(in the rows, 128 means zero)
Each row has a class, written as a number after it.
[100 118 107 156  89 145 154 163 127 136 113 142 126 145 139 196  85 109
 158 123 125 130 146  49  94 107 121  97 125 136 123  98 137 148 124 152
 144 180 133  95 134 135 210 108 163 133  95 128 153 125  96  78] -> 9
[102 108 127 130 145 125 197 142 130 155  76 145 138 145 121  97 119 100
 120 159 118 121 107 117 100 141 177  96 121 102 158 106 152 110  91  92
 103 114 169  93 161 152 108 123 158 127 124 127 129 124 163 104] -> 3
[107 107 111 145  73 138 126 182 125 139  94 133 115 143 139 171  97 111
 158 125  99 128 136  36 115  92 109  99 113 114 103  95 135 148 130 145
 140 188 142  97 144 138 218 125 180 138 124 125 158 133  99  98] -> 8
[ 91 109 126 137 112 121 211 159 124 166  56 130 151 142 143 110 139 105
 109 158 127 101  93 144  83 139 179 117 123 102 162 105 148 109  79 109
  97 108 155  75 183 152 113 147 120 127 135 119 126 137 139  84] -> 7
[132  73 150 127 116 115  72 147 135  80 109  63 182 131 128 141 115  95
 104 135 120 118 113 118 125  80 114  86 156  77 118 167 144 110 108 155
 133 126 149  62 107 110 122 172 204 132 141 117 114 161 140 115] -> 3
[116 118 179 106  79 135 106 139  87  75 140 126 177 130 111 151 166 129
  73 117 126 131 121  88  84  89 180  89 132 126 144 150 106 116  98 115
 172 174 114  87 124 146 130 129 211 116 114 111 190 109  63 134] -> 3
[139  80 151 129  84 110  79 147 122 104 113  65 162 115 111 167 154 105
  98 157 132 123 122 121 119  87 131  88 146  79 113 155 137  92 123 164
 143 115 162  29 121 105 148 171 210 124 152 143 138 150 135 120] -> 4
[145  73 145 119  81 107  97 165 126 101 105  54 163 130 119 154 150 100
 108 156 143 118 116 128 110  90 119  91 130  73 113 157 129  94 112 164
 142 110 160  33 133  94 145 172 189 132 136 125 124 156 134 124] -> 7
[112 105 155  75  84 115 112 145  72 115 121 115 183 137 120 157 170 117
  82 129 141 121  91  87  92  87 193  86 127 145 126 139 113 119 107 106
 174 185 101  85 140 133 140 116 243 131 109 141 184 104  71 121] -> 5
[ 99 114 126 137 143 129 197 145 112 163  81 151 138 149 122 109 115 104
 130 159 113 114 115 121 100 141 166 101 117 114 146 104 147 115  99 101
 108 117 167  97 180 146 107 116 139 133 113 135 144 126 154  94] -> 9
[108 115 109 156  87 149 159 192 135 130 115 138 113 151 146 164  94 110
 153 108 111 137 154  53  93 102 121  88 124 125 130  81 132 144 110 153
 137 186 142  93 126 144 206 124 175 138  99 125 162 126 130  90] -> 2
[153  67 156 133  96 111  96 158 125 111 116  58 166 124 134 144 134  95
 105 156 141 118 114 138 107  87 126  86 144  80 103 162 137  84 115 162
 142 123 157  39 130 105 154 171 200 134 139 140 143 153 133 121] -> 5
[131  76 148 117 107 105  76 147 134  83 104  65 180 128 117 158 135 100
 105 141 127 116 111 118 133  82 120  88 154  76 121 159 138 114 114 158
 135 123 141  66 102  98 130 176 198 128 144 119 115 162 142 120] -> 3
[104 108 131 128 138 123 192 157 124 168  74 149 136 142 136  86 124 107
 118 156 115 113 105 120  97 131 177  94 129 103 143 110 157 109  80 102
 100 124 175  96 171 152 104 131 162 136 128 146 133 123 176  95] -> 2
[148  82 143 130  80 107  93 156 126 111 107  66 176 113 128 144 152  99
 108 161 142 119 103 147 123  95 130  93 148  79 106 156 138 101 134 156
 133 121 161  32 132 110 154 169 200 133 142 132 136 153 113 130] -> 1
[123 107 168  93 107 124  96 125  94  73 153 121 154 139 106 135 155 134
  95 118 155 130  98  60  82  86 184  98 128 145 127 161 114 120  95 115
 163 162 118 103 139 136 120 108 199 108 110 121 169 116  58 145] -> 3
[ 94 107 126 153 125 122 210 147 122 170  73 141 146 146 134 128 130 111
 102 159 110 111 120 140  91 144 164 115 126 108 156 105 156 101  97 114
  97 108 169  82 184 147 118 140 125 125 134 110 135 132 144  83] -> 9
[101 103 110 156 101 146 129 177 127 127 107 133 104 142 142 160  87 104
 160 133  92 116 147  43 101  94 118 109 115 122 111  94 141 152 118 151
 143 192 144  96 146 131 184 122 170 124 116 121 154 137 101  87] -> 6
[114 110 162  79  94 128 105 140  88  92 146 113 158 144 113 133 167 138
  97 115 148 124  94  57  89  85 184  99 113 140 117 160 108 125  87 119
 165 158 110  93 151 137 123 110 183 114 107 122 167 124  63 147] -> 7
[115 146 155 164 204 159 106 156 177  97 158 115 119 113 148 143  55 120
 105 120 180 164 129  64  64 122 105 110 134 164 112 127 153 132  97 166
 114  87 132 109 104 133 143 111 134 107 170 142 125 161 153 110] -> 9
[133  76 149 117  99 113  82 152 126  97  99  63 189 129 144 146 131  88
 112 151 123 108 101 132 114  84 119  92 161  76  95 162 153 117 109 153
 125 118 134  59 113  98 128 177 181 130 144 123 106 170 126 116] -> 1
[130  72 151 117 110 113  86 159 136  95 102  59 177 132 127 155 136  90
 101 143 113 115  98 121 123  87 116  97 152  70  97 161 145 122 112 159
 128 124 139  73 104  94 128 178 184 130 142 126 104 168 144 110] -> 7
[114 127 127 137 193 148 103 166 156  98 141 121 143 120 156 123  48 112
 111 134 185 149  95  86  64 136 128 109 144 169 111 130 160 122  96 138
 107 103 110 111 110 138 146 117 132 115 166 148 122 160 142 106] -> 9
[111 120 176  92  61 125  99 139  86  88 133 116 172 132 111 146 168 120
  73 116 116 125 109  71  84  88 185  87 136 140 130 147 107 127 100 114
 176 192 112  93 142 147 140 106 217 117  97 123 194 113  68 124] -> 0
[103 117 104 155  66 147 136 165 137 132 102 129 121 145 130 190  98 100
 151 112 115 124 150  37  97 100 119  93 123 139 131  95 134 142 123 159
 144 187 132  89 139 145 216 105 174 130  89 127 156 126 112  81] -> 0
[107 106 156  83  89 126  90 134  65 109 128 128 181 142 118 152 170 132
  84 122 132 121  89  71  89  85 196  84 124 141 120 132 115 127  99 105
 163 182 103  82 133 140 136 119 237 119 122 153 182 106  74 119] -> 4
[126  64 156 122  82 113 112 176 129 101  93  48 169 130 137 172 147  93
  88 169 119 106 122 128 103  96 120  97 137  75 111 125 132 127 119 169
 145 128 142  61 114  93 153 173 199 134 146 115 109 167 145 107] -> 7
[106 127 105 142  74 130 146 175 124 137  86 138 137 122 132 195 105  80
 167 138 129 113 151  64  94 103 130  95 118 121 117 103 145 145 117 154
 134 179 135  58 135 131 207 132 161 135 108 120 157 116  79  88] -> 1
[121  61 145 125  82 115  99 173 130 106  99  47 168 135 140 162 137  97
  89 166 120 108 114 135 108  99 119 102 130  80 101 128 132 132 112 160
 144 132 143  66 113 102 147 170 204 134 143 118 108 171 152 109] -> 7
[103  96 161  78  95 121 107 134  72 103 128 117 172 137 112 158 156 128
  90 131 119 123  92  79  83  81 192 103 121 145 118 136 122 123 100 116
 174 188  99  95 127 117 132 116 232 123 110 135 176 109  57 117] -> 6
[108  96 154 119 114 128 197 176 127 159  71 143 151 129 134  97 139 108
 115 168 114 104  92 131  83 140 186 100 131  89 144 108 174  98  97 104
  92 126 164 111 152 157 122 141 182 144 136 145 143 134 153  94] -> 2
[107 130 148 139 177 155  84 163 159  97 138 113 141 113 159 130  60 121
 102 123 190 136  97  82  61 133 148 106 148 169 115 135 168 120  94 149
 110  96 113 100 108 142 144 127 144  92 186 146 127 161 139 109] -> 4
[119 114 170  93  73 122 110 169  73  89 139 113 175 136 117 134 175 129
  72 120 128 126 111  73  78  84 187  82 132 131 126 140 111 121  93 113
 165 186 121 100 135 139 129 127 222 120 117 119 189 114  82 136] -> 2
[ 94 127 136 131 173 133  82 170 164  82 154  96 132 117 143 118  62 122
 104 125 213 150 103  50  68 136 158 117 136 185 116 131 167 125  94 143
  96  83 116 103 103 138 120 121 146  84 180 149 105 168 175 119] -> 4
[103 101 162  83  80 123  86 132  69 105 129 115 178 137 118 163 171 135
  80 125 141 124  91  87  86  87 196  98 123 149 125 140 117 120  95 110
 164 181 102  85 133 139 133 128 235 115 129 146 179 106  68 113] -> 4
[112 106 110 151  73 142 129 184 124 143  98 131 124 153 159 168  88  97
 165 122 113 122 139  63  98  99 115  93 119 117 110  99 142 145 130 146
 135 194 137 100 139 138 205 131 171 131 110 119 162 137 100  88] -> 5
[102 120 124 152  96 136 142 178 142 106  94 136 129 124 115 195  99  78
 155 124 128 111 153  69  98 108 138  94 120 127 141 105 143 138 114 160
 145 188 133  67 118 138 199 118 176 135 105 112 164 109  85  92] -> 3
[100  90 148 123 112 131 196 156 125 159  81 143 154 135 125 126 139 106
 109 169 119 103  92 129  88 152 179 110 131  93 141 125 168  96 115 101
  97 111 166 112 160 155 127 129 166 138 134 140 134 136 131  86] -> 9
[141  71 155 113 105 104  81 172 129  90 106  64 176 133 136 134 134  98
 108 146 123 114 106 116 109  79 120  83 164  73 104 158 150 105 103 154
 126 127 147  72 114  96 124 181 189 136 144 129 112 165 153 114] -> 2
[105 111 130 146 109 116 207 174 121 156  70 128 148 142 138  84 142 103
 113 149 124 110 106 142  82 137 178  92 131 103 163 100 152  96  83 116
  96 116 176  75 185 157 112 144 132 124 134 115 141 131 156  96] -> 2
[126  70 140 127  79 113 100 157 129 111  98  61 167 121 148 160 142 101
  94 177 128 101 126 145 102  97 127  96 139  82 103 128 142 129 115 153
 137 128 144  53 113 101 149 170 207 134 155 123 116 159 130 106] -> 1
[ 97 106 139 145 105 124 208 168 127 176  70 132 147 144 151 117 133  97
 108 163 122 103 110 144  88 146 179 103 122 108 163  98 147  94  95  98
 105 122 160  82 182 159 125 135 145 128 130 123 149 137 147  90] -> 5
[100 113 116 152  74 142 117 174 123 132  97 131 116 142 149 180  99 108
 159 127 125 114 145  47  97 106 128  95 116 121 109  97 138 158 121 143
 131 178 140  94 136 139 196 129 182 119 123 125 147 138 102  86] -> 4
[104 128 134 133 181 131  98 169 165  67 148 106 136 114 132 127  52 109
 107 137 208 155 111  55  69 133 150 123 140 188 133 133 159 128  92 141
 104  94 117 114 102 134 113 122 147  92 162 135 108 171 162 128] -> 3
[146  76 147 124  88 105 104 158 123 113 106  62 166 117 124 150 150  93
 104 158 147 119 119 133 113  91 141  85 146  84 119 160 133  80 131 157
 143 126 157  38 131 106 151 154 206 131 141 139 142 146 131 125] -> 5
[ 98 106 128 133 110 114 212 157 129 176  66 128 150 142 148 107 135  98
 109 161 133 106 109 139  85 136 188 104 135 108 158 100 153  97  89 102
  98 121 153  70 181 155 125 139 141 129 138 121 140 127 137  87] -> 5
[106 116 102 149  72 142 150 180 134 147 112 134 127 148 147 193  84  93
 155 118 118 130 155  45  96 104 127  95 122 135 121  95 137 131 123 148
 142 193 126  92 135 146 218 112 168 132  99 132 162 135 106  89] -> 5
[108 111 113 157  88 142 132 172 133 114 104 129 122 140 140 169  92 104
 155 122 127 120 153  49  97 103 116  97 124 115 123  95 137 149 120 151
 133 179 140  94 128 135 189 137 170 124 117 102 148 133  99  94] -> 3
[118 137 162 143 198 143 106 177 191  94 157 108 122 111 148 131  61 113
 102 129 186 157 112  70  58 122 123 111 138 170 112 125 164 124  71 155
 108  99 128 119  86 128 134 119 148 111 177 149 117 160 163 109] -> 2
[107 101 153  72  97 130 117 140  77 107 125 114 179 138 114 152 173 121
  85 126 133 119  85  84  86  86 182  98 122 136 125 138 116 134  95 118
 170 174 101  83 131 134 131 121 219 126 112 136 167 111  77 120] -> 7
[117 109 156  92  90 128 105 141  82  89 149 118 157 140 129 105 167 134
  99 125 150 118 100  65  83  88 191 100 131 139 113 154 112 137 102 114
 158 160 120  86 158 145 118 111 190 111 125 124 173 123  54 145] -> 1
[ 89 109 135 136 106 126 205 152 125 173  64 139 144 135 138 111 137 109
 106 158 108 113 100 124 100 134 179 107 131 111 156  98 155 106  96 109
 104 117 166  82 181 157 132 139 140 129 146 126 132 122 129  92] -> 8
[115 102 151  78 100 123 116 158  61 101 128 118 176 140 120 130 173 124
  85 125 132 120  98  81  77  83 190  90 132 140 124 131 114 126  88 116
 166 188 107  98 138 132 119 132 223 128 121 139 173 106  86 122] -> 2
[117 101 151  81 103 122 113 150  66 105 130 126 178 138 116 145 173 128
  79 125 130 119  96  93  78  83 189  94 129 145 128 139 123 122  84 113
 164 183 111  98 130 133 121 131 231 129 116 146 174  98  90 117] -> 2
[156  71 148 115 106 105  95 162 133 105 126  61 160 119 119 143 150 108
 101 154 143 120 109 133 111  90 122  86 150  77 109 155 140  94 112 164
 134 115 162  53 115  96 146 185 199 142 146 138 124 145 144 121] -> 2
[102 126 111 145  89 130 143 172 120 127  96 143 130 126 126 202 103  93
 164 125 136 110 149  55  94 103 125  89 117 122 124 111 134 140 118 163
 142 183 129  67 139 129 214 119 155 133 108 126 165 117  84  81] -> 9
[103 114 117 157  77 147 113 172 119 135 105 133 116 142 149 171 100 111
 152 125 114 114 143  41  97  99 121  93 117 112 109  96 140 158 125 146
 132 180 145  90 132 140 193 129 185 121 126 128 152 136 108  90] -> 4
[100 131 137 131 161 132  75 168 154  85 145 105 128 122 145 127  59 121
 111 121 212 156 104  51  67 130 151 120 136 190 119 137 160 120  97 143
  97  89 123 109 121 142 125 115 145  84 173 154 113 169 165 121] -> 4
[ 99 137 131 130 161 130  91 167 168  82 142  95 133 115 136 123  62 111
 112 130 211 149 107  51  69 132 149 120 134 204 127 135 157 130  86 143
 107  97 112 113 116 132 117 108 143  88 151 142 106 170 161 116] -> 0
[112 107 180  88  88 123  86 130  86  88 149 117 153 147 113 132 167 133
  91 113 144 124  97  60  84  91 198  90 132 140 115 148 116 125 104 112
 152 161 118  99 140 143 120 108 204 110 120 129 181 123  68 140] -> 4
[ 92 109 130 137 115 129 210 161 135 165  68 127 145 150 144 108 138 105
 111 155 129 104  97 139  88 145 174 115 125 104 155 106 151 118  84 113
 105 103 157  76 178 148 112 143 128 124 139 108 118 139 135  87] -> 7
[107 119 105 154  88 146 152 186 137 131 112 133 115 142 148 168  94 105
 152 115 119 131 150  50  86  97 128  89 134 129 130  91 143 150 110 159
 139 185 140  89 129 143 201 124 171 137 105 128 148 125 122  87] -> 2
[111 112 174  97  60 132  90 151  73  87 150 119 172 131 118 158 178 130
  67 118 122 124 122  63  80  93 188  89 132 127 125 144 108 110 107 109
 170 177 121  89 130 150 142 121 214 107 129 135 192 112  75 129] -> 4
[ 95 132 121 130 170 138  96 173 164  85 147 100 138 116 157 107  51 122
 117 137 216 149  99  62  67 136 154 122 137 193 116 131 166 137  93 132
  98  88 109 108 113 134 113 121 133  93 167 134 103 171 149 120] -> 1
[103 127 121 139  78 135 129 176 131 136  97 137 126 129 128 210  97  82
 162 124 127 109 152  53  92 106 133  92 123 126 126  96 141 137 117 155
 138 188 128  62 128 136 217 120 176 136 116 135 166 111  86  80] -> 4
[111 130 120 127 172 126 103 183 160  83 151 103 137 121 144 112  65 122
 107 129 205 152 101  60  61 122 145 110 141 186 122 124 162 132  73 142
  96  96 113 112 110 132 119 135 141  94 163 144 110 172 178 120] -> 2
[104 123 119 137 178 131  99 175 144  87 153 106 138 120 147 121  58 121
 100 131 194 148 105  58  69 135 136 127 135 182 114 134 165 125  99 141
  97  93 122 120 130 140 120 126 132  95 163 145 109 175 167 118] -> 9
[110 114 177 101  55 130 109 156  75  84 145 120 176 128 119 151 172 137
  70 123 116 133 115  71 100  89 181  94 127 144 130 144 104 112  96 110
 177 176 111 102 132 144 148 121 203 113 121 128 191 116  59 141] -> 8
[ 95  94 156 115 103 134 178 153 127 162  78 143 143 137 128 120 133 108
 117 158 120 107  96 123  93 150 194 105 130  99 139 115 170  93 111  98
  93 113 168 100 153 159 125 130 180 125 138 146 143 137 142  97] -> 4
[ 98 115 127 137 141 125 187 139 127 152  70 147 140 147 124  97 111 103
 121 153 126 120 114 121 100 136 179  99 128 112 155 105 152 113  91 100
 104 115 170  91 166 150  98 119 148 119 122 123 132 125 166 108] -> 3
[108 122 143 134 185 153  98 175 166  89 134 100 132 109 155 123  52 117
 106 130 188 149  88  75  77 132 140 109 144 183 117 128 165 118  94 141
 113  96 108 123 106 137 153 118 142 110 179 149 118 155 137 113] -> 8
[ 91 111 136 134 102 128 198 145 140 172  66 131 154 143 134 107 133 108
 104 153 121 107 104 135  91 138 174 108 130 118 164 101 152 103  80 111
  99 115 156  82 177 166 125 131 134 126 130 114 136 131 140  86] -> 0
[ 85 108 149 130 104 128 190 151 132 173  67 144 140 142 136 121 136 110
 111 160 125 106 103 134  88 145 186 106 131 102 155  93 154 100  92 107
  98 110 162  72 164 153 123 141 145 127 150 130 142 128 137  85] -> 4
[ 99 122 112 156  67 150 142 167 140 134 108 129 116 142 134 183  96  96
 147 112 112 127 159  34  92 100 124  98 129 137 131  85 134 144 122 164
 143 193 131  95 130 149 214  94 166 131  94 131 157 127 117  88] -> 0
[123  73 156 116 103 106  79 158 127  96  96  65 179 132 130 151 125  91
 108 152 110 112 109 113 121  80 134  85 152  87 107 152 148 115 112 159
 135 134 138  58 119  92 132 169 198 127 141 119 118 164 131 113] -> 6
[111 106 179  96  81 134 101 147  78  78 152 121 159 132 120 143 169 135
  83 116 114 126 114  72  83  88 186  93 123 135 128 149 110 110 101 116
 179 178 116  97 136 132 132 116 212 110 112 125 192 112  54 128] -> 6
[149  80 142 127  84 112  86 144 128 108 107  59 156 117 110 158 145 105
 101 156 137 116 121 124 115  85 116  94 143  93 120 151 136  94 115 172
 148 120 153  47 131 103 160 160 200 135 134 140 138 146 136 116] -> 0
[124 104 161  94 103 119 103 152  83  90 150 121 155 148 118 105 163 134
  93 108 139 125  90  66  84  78 183  88 132 137 111 152 116 127  83 123
 154 175 126  99 146 141 123 117 193 115 113 127 177 117  86 146] -> 2
[105 120 110 143  87 128 149 173 126 132  92 139 128 129 126 217 105  85
 155 130 119 120 164  60  95 105 122  99 120 127 122  99 141 133 126 164
 140 189 135  72 143 128 215 118 160 136 105 124 157 114  86  80] -> 9
[103 102 153  79 107 124 104 133  79  92 122 119 179 141 107 142 163 125
  82 121 139 130  95  90  92  87 195  96 128 141 138 136 115 121  96 110
 171 182 101  82 127 136 116 123 239 129 122 133 175  99  74 121] -> 3
[ 95 104 124 140 114 116 209 148 106 173  67 138 153 144 131 126 136 107
 106 167 120 106 106 131  87 142 171 106 129 102 159 103 150 103 103 110
  97 110 168  83 190 147 119 149 134 129 135 121 138 135 142  80] -> 9
[110 122 125 127 178 150  91 167 170  93 140 107 139 110 167 116  55 118
 114 139 206 143  95  97  59 133 141 123 146 178 108 134 168 128  91 137
 101  93 107 102 109 141 136 132 131 103 182 144 114 162 133 110] -> 1
[114 108 161  86  96 122  93 127  91  78 150 120 158 143 105 131 159 136
  88 113 153 123 101  61  81  84 191  94 129 144 136 152 110 121  94 114
 161 171 108  99 140 145 119 111 192 110 118 120 177 109  64 140] -> 3
[107 111 178  94  68 124  90 150  71  86 141 123 174 134 123 144 172 132
  67 117 121 125 114  75  85  94 193  95 132 128 124 148 111 116 100 109
 160 175 117  92 128 150 132 126 214 109 131 137 190 118  81 130] -> 4
[ 95 114 109 153  84 149 145 169 131 139 110 139 112 150 137 193  88 108
 156 123 106 129 155  38  92  99 131 100 119 136 122  81 138 144 121 160
 151 183 127  96 126 129 210 110 164 133 104 124 157 128  99  86] -> 6
[101 124 128 136 184 150  94 178 161  95 125 114 133 116 159 118  46 126
  99 130 176 151  95  81  80 126 140 121 141 185 118 129 165 124  93 142
 110 100 106 112 111 142 149 125 134 110 185 139 119 155 144 119] -> 8
[107 110 108 155  89 143 128 173 113 137 109 138 118 148 148 181  94 108
 156 122 112 122 147  41 102 103 102 100 117 117 107 104 133 148 132 150
 137 190 146 102 155 136 201 128 163 126 116 119 155 136  99  82] -> 9
[131  74 158 115  96 111  89 170 129  97  91  58 191 133 128 169 135  79
 105 148 116 109  96 114 116  85 113  94 152  69 104 162 143 113 110 155
 134 127 136  66 115  97 136 171 187 134 134 127 105 171 141 107] -> 7
[ 91 103 136 142 115 117 205 157 124 169  65 138 140 137 142 107 136 103
 108 170 112 103 103 137  82 136 185 112 126 104 158  92 154 106  83 112
 103 112 166  77 177 150 123 140 132 125 142 120 140 136 133  89] -> 6
[102 124 117 148  95 135 143 172 141 115  90 134 127 129 117 203  99  82
 161 124 138 117 153  69  96 103 138  95 123 137 143  97 137 141 113 160
 148 189 130  58 127 130 201 118 177 131 106 111 163 107  80  90] -> 3
[108 121 132 143 187 152 101 169 161  91 139 105 139 121 154 126  51 120
 105 131 190 144  99  91  66 140 126 107 137 173 118 128 159 125 102 145
 111  97 113 111 121 140 144 124 138 112 168 130 125 160 141  99] -> 9
[107 118 124 135  76 128 138 183 137 124  93 137 115 123 121 203  99  84
 170 134 124 116 148  48 112 104 124  99 116 135 121 105 140 131 123 154
 142 184 136  74 136 125 219 116 173 139 112 129 160 114  77  93] -> 8
[107 131 134 133 190 156 103 169 175  98 129 118 149 111 167 124  50 110
 112 138 189 146  95  95  61 131 136 117 154 173 105 124 172 137  94 137
 105  92 110  98 102 137 139 130 134 108 174 138 118 161 134 106] -> 1
[111 125 134 133 186 150  95 175 161 107 134 108 142 119 166 124  46 106
 100 129 189 143  98  82  66 129 142 105 146 179 114 132 167 119  99 140
 116 115 105 109 115 143 146 120 151 107 171 140 133 154 148 106] -> 5
[115 108 175  92 100 125  98 128  93  66 157 124 152 139 103 125 160 133
  92 112 149 126 108  56  85  91 194  97 129 140 129 162 114 115 100 118
 166 165 118 104 135 143 114 102 192 110 111 116 177 112  62 150] -> 3
[144  68 150 129  89 109  95 160 122 108 112  60 160 119 111 162 136 103
 104 163 131 127 104 120 131  90 122 102 144  98 111 155 133  94 130 158
 144 120 164  59 127 100 160 164 207 137 144 141 130 149 123 126] -> 8
[132  66 142 123  77 106 102 162 123 120 103  51 167 130 151 157 137  97
  89 167 125 108 135 142 108  93 130  88 135  80 108 135 130 106 114 152
 147 144 140  56 122 104 154 165 217 134 150 128 125 158 144 109] -> 5
